Every row comes from one small tree of marks. Brackets hold a mark, then the marks that hang from it, in alphabetical order. Every link used is in the known rows. Which tree was each row made from?
In the rows, zero is written as 128.
Known rows
[rabe [zamuv feroz veven]]: [108 114 130 180 127 146 169 114 129  96 118  81 107 144  99 190 152]
[rabe zamuv]: [126 152 145 148 132 119 164 131 130  77 138 115 102 158 106 149 140]
[veven fopufu zamuv]: [146 125 195 129 148 137 141 126 104  87 145 142  96 157 118 107 166]
[veven fopufu [nukad [latudet [feroz rabe]]] zamuv]: [135 113 238 114 154 164 126  92  86  72 156 141  80 180  92  78 174]
[zamuv [feroz rabe] [veven fopufu [nukad latudet]]]: [108  82 189 171 133 179 122  67 102  83 110 123  97 137  93 136 172]
[veven fopufu [nukad latudet] zamuv]: [130 115 232 130 165 171 119 114  86  76 148 147  71 174  97  76 173]
[nukad [feroz rabe zamuv] latudet]: [130 122 178 211 138 107 124  73  95  79  67 112  92 168  73 143 130]
[latudet feroz]: [143 136 142 145 114 120 158 137 112 126 161 137 121 172 123 172 133]
[nukad [latudet fopufu]]: [117 122 158 177 120 135 143 135 115 118 106 163 121 180  94 138 105]
[nukad [latudet [feroz zamuv] fopufu]]: [126 121 172 159 118 131 152 120 113 134 113 138 120 194  85 153 105]
[nukad latudet]: [124 128 158 187 134 120 149 134 119 112 106 153 100 180  99 133 139]
[latudet [feroz rabe zamuv] fopufu]: [139 132 173 117 102 108 147  98 106 114 152 132 144 161  89 166  94]
[latudet [feroz rabe [zamuv veven]] fopufu]: [136 120 174 136  97 114 151  89 108 124 141 124 145 150  88 178 104]
[veven fopufu [nukad [latudet [feroz rabe]]]]: [133 123 214 120 135 170 118  87  96  70 143 161  86 171 106  86 163]
[latudet [feroz rabe] fopufu]: [136 127 153 122  93 120 150 107 107 111 156 149 152 164 103 165  94]
[rabe [zamuv [feroz latudet] [veven nukad]]]: [106 114 160 161 138 168 161  86 113  99 131  90  93 136  98 187 145]
[rabe [zamuv veven]]: [121 138 145 174 126 126 168 121 133  92 126 104 104 143 105 163 152]

Which tree is each row?
[130 135 167 134 114 125 157  92 112  84 163 112 114 153  97 157 147] => [latudet [feroz [rabe [zamuv [veven nukad]]]]]
[115 104 177 202 120 158 116  88  84  97 109 132 109 143  90 153 126] => [zamuv [veven [nukad [feroz rabe] [latudet fopufu]]]]
[123 101 175 142 140 123 157  94  96 115 139 122 124 150  88 174 117] => [veven [zamuv [feroz [latudet fopufu] rabe]]]
[120 112 205 137 144 157 135 131  77 115 168 134 105 189  82 129 125] => [veven [nukad [latudet feroz fopufu]] zamuv]
[131 117 209 144 148 146 115  78  56  82 154 127 102 145  90 146 112] => [veven [nukad [feroz [latudet fopufu] rabe]] zamuv]
[111 124 142 143 130 151 168 100 123 100 122 106 113 156  98 187 111] => [rabe [zamuv [feroz [latudet fopufu]]]]
[122 124 165 179 119 121 169  96 130 100 105 121 108 181  86 145 149] => [nukad [latudet [feroz [rabe [zamuv veven]]]]]
[143 130 237 127 142 124 134  31  99  88 126 141  88 112  94 132 150] => [feroz latudet rabe [zamuv [veven fopufu nukad]]]
[139 133 167 132 110 127 164  84 127  81 139 116 114 154 107 146 156] => [latudet [feroz [rabe [zamuv [veven fopufu]]]]]
[116 116 165 167 105 135 164  96 124 107 104 129 127 182  80 149 116] => [nukad [latudet [feroz [rabe [zamuv veven]]] fopufu]]
[133 101 189 130 148 140 139  98 103  76 135 120 102 151 102 125 168] => [veven fopufu [zamuv [feroz rabe]]]
[130 140 178 151 127 107 174  54 127  84 115 128 107 127  97 158 135] => [feroz latudet [rabe [zamuv veven]]]
[117 112 159 158 133 170 169  76 130  95 101  97  94 138 111 174 157] => [rabe [zamuv [feroz latudet] [veven fopufu]]]
[138 131 162 125 106 127 149 124 104 137 153 131 136 170 100 178  93] => [latudet [feroz zamuv] fopufu]
[137 132 184 166 128  80 144  85 115  97 126 118 113 124  84 155 148] => [feroz rabe [zamuv veven]]
[126 138 173 156 135 143 111  91  80  48 148 116  93 143  98 140 134] => [veven [nukad [feroz [rabe zamuv]]]]
[121 133 167 175 135 157 150  86 104  83 125 100  88 137 104 170 141] => [rabe [zamuv [veven [nukad [feroz latudet]]]]]
[126 121 181 153 114 117 150  98 113 116 112 139 125 186  75 144 107] => [nukad [latudet [feroz rabe zamuv] fopufu]]
[120 126 185 150 132 172 153  96 121  76 128 109  85 161 102 127 169] => [rabe [zamuv [veven fopufu [nukad [latudet feroz]]]]]
